X =
[[140  98 140 146 116 136 105 113 107 132 107 106 115]
 [131 113 136 124 129 150 115 125 114 134 111 118 120]
 [129 115 142 134 123 142 111 122 122 130 114 117 121]
 [133 125 119 116 134 136 134 131 118 133 125 129 128]
 [148 100 123 143 119 122 118 114 102 133 115 110 119]
 [125 129 130 117 134 144 127 132 126 132 123 129 127]
 [139 120 115 127 129 122 134 126 115 131 127 125 127]
 [147  99 125 145 118 123 117 113 103 133 114 109 119]
 [132 113 134 122 130 150 117 125 113 135 110 118 120]
 [129 115 141 132 125 144 112 122 120 131 113 117 121]
 [137 116 126 142 120 116 124 120 120 127 126 119 125]
 [142  98 135 147 116 130 108 112 106 132 110 106 116]
 [140 118 117 133 126 118 132 123 115 130 128 124 127]
 [128 115 142 134 123 142 111 122 121 131 114 117 121]
 [149 102 116 132 125 127 125 118  98 136 116 114 121]]
Indices start at 0.
(0, 0) => 140
(11, 5) => 130
(0, 8) => 107
(13, 11) => 117
(4, 11) => 110
(4, 1) => 100
(11, 0) => 142
(9, 2) => 141
(5, 3) => 117
(3, 2) => 119
(12, 3) => 133
(14, 9) => 136
(0, 7) => 113
(1, 9) => 134
(8, 9) => 135
(7, 9) => 133
(9, 1) => 115
(6, 0) => 139
(13, 9) => 131
(3, 9) => 133
(4, 9) => 133
(9, 12) => 121
(12, 12) => 127
(6, 7) => 126
(3, 10) => 125
(8, 3) => 122
(6, 12) => 127
(9, 5) => 144
(0, 2) => 140
(13, 2) => 142
(0, 10) => 107
(7, 2) => 125
(4, 4) => 119

B =
[[134 128 123 126 125 127]
 [116 139 144 129 141 133]
 [134 125 120 136 123 132]
 [110 137 139 138 139 138]
 [130 129 134 121 130 124]
 [133 121 120 125 120 123]
 [150 100 106  99 101  98]
 [138 112 116 107 113 108]
 [102 155 153 154 156 155]
 [110 142 147 135 145 138]
 [107 137 144 129 141 132]]
B[0][-6] => 134
B[7][-2] => 113
B[-3][-2] => 156
B[5][1] => 121
B[:, 1] => [128, 139, 125, 137, 129, 121, 100, 112, 155, 142, 137]
B[:, 0] => [134, 116, 134, 110, 130, 133, 150, 138, 102, 110, 107]
B[-11][3] => 126
B[7][-6] => 138
B[-9][-5] => 125
B[-10][5] => 133
B[-7] => [130, 129, 134, 121, 130, 124]
B[6] => [150, 100, 106, 99, 101, 98]
B[9][-4] => 147
B[-1][4] => 141
B[6][5] => 98
B[7][2] => 116
B[0][-4] => 123
B[-5][-5] => 100
B[1][-5] => 139
B[6][0] => 150
B[-6][-1] => 123
B[-7][-6] => 130
B[:, -1] => [127, 133, 132, 138, 124, 123, 98, 108, 155, 138, 132]
B[9][-6] => 110

x =
[[114 130 149 126 117 155 113 114 112 144 117 127 125 114]
 [112 146 152 132 121 150 129 123 134 143 126 131 119 110]
 [112 129 145 137 113 158 125 109 111 129 114 119 121 113]
 [134 144 132 116 128 137 128 111 136 132 121 141 121 127]
 [119 133 149 129 117 153 116 116 118 144 113 126 120 112]
 [139 139 128 115 129 129 112 126 138 122 123 121 111 126]
 [127 136 128 129 126 122 118 129 135 123 137 126 129 127]
 [130 131 136 126 121 124 130 123 121 128 115 122 131 125]
 [109 144 152 126 122 152 123 122 124 146 132 134 126 112]
 [133 129 123 139 134 120 110 133 140 126 138 143 132 124]]
Indices start at 0.
(0, 0)	114
(0, 4)	117
(8, 5)	152
(1, 0)	112
(0, 5)	155
(3, 11)	141
(6, 13)	127
(0, 6)	113
(6, 3)	129
(0, 3)	126
(9, 6)	110
(5, 12)	111
(7, 8)	121
(0, 7)	114
(7, 13)	125
(3, 6)	128
(2, 9)	129
(5, 13)	126
(8, 12)	126
(4, 4)	117
(4, 8)	118
(1, 3)	132
(9, 11)	143
(1, 6)	129
(6, 11)	126
(2, 1)	129
(1, 12)	119
(7, 7)	123
(3, 8)	136
(4, 2)	149
(6, 2)	128
(2, 7)	109
(4, 12)	120
(2, 8)	111
(5, 1)	139
(5, 2)	128
(2, 2)	145
(9, 2)	123
(8, 6)	123

arr =
[[138 127 106 142 130 128 130 125 138 132 128 139]
 [124 126 142 138 133 110 135 115 135 122 121 128]
 [118 139 137 128 118 130 138 139 133 117 132 113]
 [122 133 103 135 136 133 128 134 136 134 134 133]
 [129 125 120 150 126 120 133 116 128 133 118 118]
 [144 109 119 128 117 136 125 122 122 127 136 131]
 [131 129 136 111 134 127 125 133 139 121 141 144]
 [138 143 132 121 135 120 124 132 148 131 130 136]
 [136 135 129 127 110 137 131 137 129 126 132 109]
 [133 130 120 130 115 138 138 139 138 114 139 134]
 [121 118 117 117 138 134 117 128 120 139 141 130]
 [119 127 124 129 129 129 122 127 118 141 129 104]
 [123 132 148 132 132 111 134 120 136 121 123 125]
 [125 145 117 132 125 133 129 140 135 135 129 111]
 [102 127 127 125 142 125 131 131 129 124 138 131]
 [142 134 138 118 118 129 120 131 128 135 129 108]]
arr[0][0]: 138
arr[:, 11]: [139, 128, 113, 133, 118, 131, 144, 136, 109, 134, 130, 104, 125, 111, 131, 108]
arr[11]: [119, 127, 124, 129, 129, 129, 122, 127, 118, 141, 129, 104]
arr[10][7]: 128
arr[12][1]: 132
arr[2][1]: 139
arr[12][8]: 136
arr[1][9]: 122
arr[15][2]: 138
arr[7][9]: 131
arr[1]: [124, 126, 142, 138, 133, 110, 135, 115, 135, 122, 121, 128]
arr[2][7]: 139
arr[4][8]: 128
arr[4]: [129, 125, 120, 150, 126, 120, 133, 116, 128, 133, 118, 118]
arr[4][1]: 125
arr[:, 0]: [138, 124, 118, 122, 129, 144, 131, 138, 136, 133, 121, 119, 123, 125, 102, 142]
arr[8][8]: 129
arr[0][8]: 138
arr[0]: [138, 127, 106, 142, 130, 128, 130, 125, 138, 132, 128, 139]
arr[13][6]: 129
arr[6][6]: 125
arr[9][7]: 139
arr[13]: [125, 145, 117, 132, 125, 133, 129, 140, 135, 135, 129, 111]
arr[13][3]: 132
arr[6][7]: 133
arr[7][3]: 121
arr[8][11]: 109
arr[14][9]: 124
arr[8][1]: 135
arr[15][0]: 142
arr[13][9]: 135
arr[13][4]: 125
arr[6]: [131, 129, 136, 111, 134, 127, 125, 133, 139, 121, 141, 144]
arr[8][7]: 137
arr[11][3]: 129
arr[0][2]: 106
